Where the symbols take the objects:
* | α η θ ρ ζ ε
q550 | q247 q600 q520 q340 q884 q244
q187 | q884 q181 q211 q335 q208 q520
q228 | q66 q984 q559 q44 q749 q742
q581 | q44 q383 q984 q867 q175 q463
q463 | q85 q44 q66 q559 q581 q314
q208 | q181 q479 q618 q766 q254 q187
q44 | q937 q325 q581 q749 q383 q85
q770 | q627 q305 q683 q376 q941 q981
q172 | q683 q298 q376 q305 q282 q400
q486 | q754 q956 q206 q394 q22 q867
q941 | q305 q788 q298 q418 q603 q770
q400 | q394 q683 q956 q627 q172 q734
q325 | q867 q486 q383 q734 q206 q937
q795 | q601 q340 q247 q520 q518 q282
q618 | q208 q254 q237 q193 q483 q211
q85 | q98 q937 q463 q228 q44 q446
q788 | q244 q550 q603 q795 q520 q305
q211 | q187 q208 q707 q648 q618 q966
q206 | q486 q22 q981 q400 q627 q325
q984 | q581 q175 q749 q325 q734 q66
q707 | q211 q618 q335 q181 q237 q340
q340 | q966 q211 q518 q884 q707 q601
q600 | q518 q335 q884 q211 q648 q247
q298 | q941 q603 q282 q244 q601 q683
q734 | q175 q394 q754 q206 q400 q984
q475 | q314 q463 q742 q98 q66 q483
q335 | q707 q237 q648 q208 q766 q518
q648 | q335 q766 q181 q618 q193 q600
q944 | q907 q742 q719 q314 q202 q766
q749 | q984 q734 q867 q383 q754 q228
q66 | q463 q581 q228 q937 q984 q475
q603 | q788 q520 q601 q247 q966 q941
q237 | q618 q483 q766 q479 q907 q707
q683 | q770 q941 q172 q268 q298 q394
q754 | q734 q400 q486 q981 q956 q749
q483 | q254 q314 q907 q719 q475 q618
q981 | q206 q627 q394 q956 q770 q383
q98 | q202 q559 q85 q66 q937 q719
q966 | q520 q187 q340 q600 q211 q603
q202 | q742 q228 q98 q463 q559 q944
q305 | q268 q244 q941 q282 q788 q627
q193 | q766 q944 q479 q483 q719 q648
q956 | q400 q172 q22 q770 q376 q754
q559 | q228 q749 q937 q581 q867 q202
q518 | q340 q707 q600 q187 q335 q795
q520 | q550 q884 q966 q518 q187 q788
q907 | q483 q475 q944 q446 q742 q237
q418 | q282 q795 q244 q603 q247 q376
q446 | q719 q98 q314 q742 q85 q479
q719 | q944 q202 q446 q475 q98 q193
q937 | q559 q867 q44 q984 q325 q98
q867 | q749 q754 q325 q175 q486 q559
q175 | q383 q981 q734 q486 q394 q581
q383 | q325 q206 q175 q754 q981 q44
q601 | q603 q966 q795 q550 q340 q298
q627 | q22 q268 q770 q172 q305 q206
q314 | q446 q85 q475 q202 q463 q254
q742 | q475 q66 q202 q85 q228 q907
q884 | q600 q648 q187 q707 q181 q550
q268 | q376 q418 q305 q298 q244 q22
q376 | q172 q282 q268 q941 q418 q956
q766 | q237 q907 q193 q254 q944 q335
q181 | q648 q193 q208 q237 q479 q884
q22 | q956 q376 q627 q683 q268 q486
q479 | q193 q719 q254 q907 q446 q181
q394 | q981 q770 q400 q22 q683 q175
q254 | q479 q446 q483 q944 q314 q208
q244 | q418 q247 q788 q601 q550 q268
q282 | q298 q601 q418 q788 q795 q172
q247 | q795 q518 q550 q966 q600 q418

The rows follow the links: the fewer symbols apart two objects are, the more alike their rows tend to be.

Known rows, each with its object:
[  58   70   57   86   35  -65    4  -15  -17   12   43  -37  -18  -15   11    0   27 -151   28   63  -66  -36  -10  -25  -12  -25  -28  -10  -17  -26  -14   42    4   38    8   17   10  -44  -43   12  -27    9  -16   65    3   -3  -74   77   49  -13   20   17   87  -85   24   30] | q202
[  82   77  -28   -5  -30  -25   30  -65  -57   13  -60   11   -6   43   58   70   34  -60   56    2  -51    2  -15   44   67   11  -60  -43  -53  -33  -34   39   78   -9    4    1  -13  -50   56   38   31   42  -24  128  -66   -4   13   13   35   26    3    7  -19  -28   -7   29] | q581
[ -30   19   19  -55  -33    1  -13  -20  -29   67  -48   66  -20    3  -35   25   -6  100   18  -58  146  -12   18   10    4   25   54  -20   10  -13    9    0   21  -32   23   28   15   28  -25   -3  -46   -2  130  -46   -7  -19  -44  -71   46   -3  -49    4  -36   51   31  -72] | q966
[  77   34  -71    3   12   27   36  -55  -13    9  -28   21    2   50   66   49   28  -11   43  -19  -71    6  -18   22   76   13  -80  -15  -22  -14  -31   -9   80   -9   19  -18  -44  -35   83   46   41   14  -68  105  -94    2   68   23  -26   37    6  -14  -70  -10  -14    3] | q325
[  -6   20   23  -51   11   39  -21   44  114   -2   55   37  -11  -79  -49  -54  -27   14    9   -2   20   58    8  -57   -1  -81   83  -15   60  -29   33  -16  -66   76  -67   -9  -16  -19   -6    7  -15   20   20   -7   75    1  -83   20  -18    9  -11   -3   66  115   -5    1] | q618
[  68   20  -82    4   20   36   33  -54    0    4  -14   23    7   42   61   39   25    4   36  -29  -75    6  -19   23   64   14  -80   -4  -21   -9  -30  -19   73  -22   17  -19  -52  -34   88   46   50    3  -78   96  -90    1   84   23  -37   42    7  -16  -72   -1  -16   -4] | q383
[   5   26    6  -35   45   63  -16    6  101   56   49   89  -27  -44  -43  -31  -14   83   26  -47   79   21    5  -65   14  -46   63   -3   73  -19   19  -45  -17   44   -6    4  -35   -3   -3   31  -40  -17   64  -23   14  -12  -62    2  -10   11  -35  -25   -1  110   27  -84] | q707
[  -4   17    9  -46   27   55  -16   29  126   23   65   64  -20  -72  -50  -53  -25   42   22  -25   38   46    7  -60   -4  -71   74   -9   73  -28   23  -26  -53   60  -37   -5  -20  -16   -6   21  -27    0   34  -13   53   -9  -72   12  -23   15  -16   -6   41  115   14  -35] | q181
[   4   17    8  -42   38   63  -14   22  117   36   64   70  -22  -65  -50  -49  -22   54   27  -33   49   35    9  -64   -1  -62   67   -6   71  -22   18  -40  -43   56  -30   -7  -29  -17   -5   24  -37   -2   45  -14   47   -3  -71   13  -21   19  -23  -14   22  117   20  -55] | q648
[ -99  -69   13   47    2  -24  -13    3  -61   16    7  -22   -1   13  -26  -29  -11   44  -33   -9   63  -55   26    7  -96   76   -8   55  -24   48   -8   -3  -23  -94   63   24   42   60  -61  -32  -37  -55   43 -110    7    0   31  -24    5  -20   14   19  -42  -80   39  -43] | q418
[  15  -22 -100   -8   21   54   26  -38   34  -16   15   11    6   24   47    5    0   22   21  -27  -93   20   -5   16   26   15  -79   16  -19    3  -35  -31   33  -43    7  -28  -39  -33   89   35   55   -1  -98   67  -55   10  114   29  -81   53   36  -14  -76    4  -15    5] | q754
[ -52    8   15  -59  -40   -7  -20  -18  -41   56  -56   55   -8    2  -36   22   -5   99   20  -56  140  -10   27   14  -13   35   50  -15   -4  -11   -3    7   12  -45   28   28   24   32  -26   -2  -52    0  126  -52   -4  -19  -40  -71   50   -1  -37   10  -38   39   31  -64] | q520
[  52   96    8   13  -33  -65   21  -53  -54   16  -25   -3  -14    7   32   29   32 -128   66   27  -55  -11   -2   26   11   -4  -45  -32  -73  -52  -43   68   38  -11    9   10   12  -62    8   29   -5   47   -8  122  -24   -8  -35   35   54   27   14   37   43  -63   13   54] | q228
[ -62 -115  -16   18  -13    0   -2   42  -52  -75  -32  -78   41   48   17    7  -16   47  -86   13  -16  -17  -12   37  -15   56  -18   38   -9   71   29  -20  -10  -35    9  -13   20   65   -2  -60   45  -34  -58  -97    3   24   97  -43  -41  -39   17  -22  -41  -46  -41   28] | q172
[  -5   22   21  -53   -3   25  -10  -11    4   74  -35   75  -19    1  -39   25   -5  107   16  -59  131   -1   13  -16   26    5   57  -20   37  -10   12  -22   22    2   20   20   -9   25  -18    7  -50  -13  119  -43  -16  -18  -50  -58   37    1  -57  -17  -37   75   27  -91] | q518
[ -59  -92  -77  -35  -33   35    2   21    1  -76  -14  -36   47   13   25  -18  -16   39  -46   -4  -70   37    2   46  -19   30  -39   29  -27   37   -7  -17  -21  -48  -32  -35    5   19   65  -21   76    7  -98  -17   18   24  123  -17  -80   20   40    2  -55    5  -40   61] | q956

Each walk starts at a row. The symbols on each line, taken left to right, move it on to the next object.
Answer with the object's row; about right is enough.
---
[ -64 -108  -42   -8  -31   15   -1   44  -38  -84  -38  -70   48   37   17    1  -15   47  -74    8  -38    9   -4   52   -9   47  -19   31  -15   60   22  -16  -12  -38  -17  -18   23   56   25  -53   64  -17  -70  -66   12   22  113  -40  -59  -15   21  -12  -47  -20  -53   54]
ρ ε η ζ α: [ -77  -90   12   61   19  -15  -13   19  -56  -10    1  -48   20   33  -11  -18   -9   40  -62    3   37  -60   11    5  -72   69  -16   58  -14   62    3  -13  -19  -73   54   12   29   68  -56  -43  -19  -62   16 -109    4    2   57  -22  -10  -35    8    1  -36  -91   15  -32]
θ α ε ρ: [ -63 -109   -7   47    1   -3   -7   35  -61  -46  -18  -76   35   45    3    0  -12   50  -85   15    0  -36   -6   22  -30   60  -17   53   -1   77   26  -20  -12  -46   26   -4   21   71  -30  -56   18  -49  -32 -116   -2   13   87  -37  -32  -46    9  -19  -44  -69  -18    3]
---
[ -96  -21   14  -16  -37  -29  -17  -13  -58   43  -24   24   -8   -1  -39  -11  -15   59    7  -40  114  -32   40   23  -87   61   21   23  -37   10  -23   22  -18  -93   46   27   55   39  -56  -10  -52  -15   99  -72   20  -13   -7  -54   40    5   -3   37  -32  -32   50  -40]
θ α ε ρ η: [ -78   -4   24  -46  -47  -21  -20  -16  -56   61  -46   37  -10   -1  -37    4   -9   74   13  -52  139  -21   35   23  -51   45   37    0  -24    1  -13   23   -4  -72   42   24   42   35  -35   -8  -45   -7  123  -57   18  -14  -27  -67   53    3  -22   23  -32    4   40  -49]
θ ρ θ ε: [ -88   -9   14  -36  -49  -27  -14  -13  -52   51  -38   31   -5    5  -38   -4  -15   70    6  -40  125  -30   33   23  -68   59   26    9  -37   -2  -14   20  -13  -83   41   29   48   36  -48  -11  -49  -15  116  -69   14  -16  -19  -59   51    4  -12   32  -31  -15   51  -42]
---
[ -32  -62 -101  -25   -6   51   17  -10   31  -51   17   -7   23   10   36  -27  -11   30    0  -24  -92   36    5   32  -11   25  -58   31  -22   12  -25  -24   -4  -50  -12  -33  -15  -15   84   11   69    2 -103   31   -8   17  127   12  -95   51   55    3  -70   15  -24   37]
ρ θ η α α ε: [ -41  -67  -92  -30  -15   44   14    9   26  -58    6  -19   36    7   37  -24  -17   36  -16  -19  -85   38    4   36  -15   25  -53   25  -25   19  -17  -20   -9  -47  -23  -35  -10   -5   80    2   73    8 -103   14    2   21  127   -1  -87   44   50    4  -64   13  -33   49]
η θ ζ α: [ -77  -98    8   57   19  -11  -10   25  -63  -23   -2  -63   16   36   -3   -9  -12   42  -73    7   28  -51    4   10  -61   66  -22   59  -11   67    4  -14  -18  -62   49    5   31   68  -49  -47   -6  -58   -4 -118    0   12   63  -25  -15  -40   11   -5  -48  -84    9  -23]
---
[  49   86   30   48  -15  -71   12  -36  -38   15    8  -14  -17  -10   20   14   31 -142   56   39  -61  -24    0    5  -11   -9  -41  -24  -54  -48  -37   65   13   -3    3   13   18  -57  -14   27  -17   30   -8  104   -6   -8  -52   55   58   11   24   37   63  -82   22   42]
ζ ε θ θ θ: [  60   92    5    8  -39  -57   22  -59  -58   14  -38   -2  -14   20   38   45   33 -109   64   23  -47   -5   -3   40   20    2  -50  -43  -66  -50  -40   61   50  -10    8   12    6  -55   27   29    5   47  -12  127  -33   -9  -19   33   52   27   15   31   25  -52    2   49]
ρ ρ α ε ε: [  61   61   66   93   38  -55    8   -8   -7   -2   49  -46  -21  -18    6   -4   27 -155   16   69  -63  -28  -18  -37   -6  -40  -21  -10   -2  -15   -2   37   -9   50   -1   13    1  -40  -55    6  -30    3  -23   49    7   -6  -76   72   45  -26   10    9   87  -82   13   28]
---
[  53   76   48   72   17  -65   11  -22  -20   14   33  -28  -21  -12   14   -2   32 -155   34   57  -65  -28   -3  -12  -11  -24  -36  -13  -36  -31  -24   51   -1   19    3   14   11  -55  -37   19  -27   15  -13   77   -1   -5  -65   75   51  -11   17   28   79  -87   23   36]
η α ζ θ α: [  86   56  -52   -5  -10   -2   37  -59  -37   13  -50   15    0   52   58   66   38  -29   49  -10  -57    6  -19   35   85   17  -74  -35  -38  -29  -33   14   88   -6   18   -9  -33  -41   74   40   34   27  -43  119  -92   -4   43   12    7   35   -3   -3  -47  -16  -15   11]
α ρ ε α θ θ: [  74   85  -20   -3  -39  -41   27  -61  -64   17  -57   12   -2   31   54   62   38  -76   60    1  -48   -3  -10   49   53    6  -60  -52  -61  -41  -37   48   70   -5    3    2   -4  -53   48   36   16   44  -21  130  -61   -9    2   15   44   30    4   18   -3  -31   -1   40]
---
[-100  -58    9   30   -1  -26  -15   -1  -60   26    6  -17   -3    6  -32  -24  -16   44  -26  -19   76  -54   31    8  -98   70   -5   48  -30   33  -15    5  -25  -95   60   26   49   51  -63  -23  -43  -43   64 -100   12   -2   25  -31   15  -14   15   24  -39  -75   49  -39]
ρ η ρ: [  -2   31   14  -49    8   35  -13   -9   24   72  -18   83  -24   -6  -34   16   -5  113   19  -60  125   -2    9  -28   23   -5   61  -20   53  -11   12  -31   17   10   25   16  -15   21  -10   14  -48  -18  111  -44  -17  -18  -53  -47   27    1  -59  -22  -35   85   29  -90]
ρ α ρ: [   6   20    2  -37   41   63  -13   15  112   42   57   79  -29  -51  -50  -43  -19   67   26  -37   64   32    4  -67    2  -53   71   -6   75  -25   15  -43  -32   50  -16    0  -28  -12   -1   26  -38   -9   59  -18   26   -8  -67    6  -18   17  -31  -14   10  109   25  -66]
---
[ -66 -105    5   52   13   -7   -8   30  -59  -39  -14  -67   30   43    0   -4   -9   43  -82   12   11  -45    1   14  -46   66  -15   55   -2   73   13  -23  -10  -50   40    3   28   71  -42  -54    4  -54  -18 -117   -5   13   76  -30  -23  -45   10  -12  -42  -75   -8  -10]
η ε ρ ρ ζ: [ -66    6   21  -57  -42  -14  -18  -16  -53   61  -49   52  -14   -1  -37   12  -10   91   19  -56  141  -20   29   20  -34   44   46   -5  -19   -5   -1   15    1  -64   36   33   32   35  -37   -5  -49   -4  127  -59    7  -16  -31  -71   52    0  -25   22  -39   25   38  -58]
ε ζ ε θ: [-103  -45   14   14  -18  -26  -14   -7  -61   37   -3    2   -3    3  -32  -24  -12   50  -14  -24   90  -48   34   16 -103   69   -2   44  -36   25  -20   10  -24 -100   56   28   54   40  -63  -22  -47  -34   78  -82   18   -8   14  -34   22  -10   12   29  -37  -63   47  -36]
---
[  -6   18   15  -53   19   51  -21   37  120    9   65   52  -12  -72  -51  -52  -27   28   19  -11   25   47    9  -61   -4  -74   79  -16   66  -31   27  -26  -60   64  -52   -8  -18  -21   -3   14  -17   14   26  -11   64   -5  -73   16  -25   10  -11   -7   56  117    4  -19]
η ε θ ε θ α: [   7   26   11  -39   29   59  -11   -3   64   67   18   81  -27  -21  -41   -8   -7   97   20  -56  109    6    3  -50   28  -29   65  -13   69  -12   21  -47    7   32   11   11  -29   12   -8   24  -44  -18   90  -31  -11  -14  -55  -23    5    6  -49  -24  -22   98   28  -94]
ε α θ η: [  11   20    8  -47   19   55   -8   -1   46   74    0   85  -23  -14  -42    6   -6  106   22  -61  117    4    2  -39   26  -12   64  -16   59  -12   15  -35   12   23   15   15  -24   18   -9   19  -48  -19   98  -32  -16  -21  -57  -36   16    3  -53  -24  -26   92   31  -95]
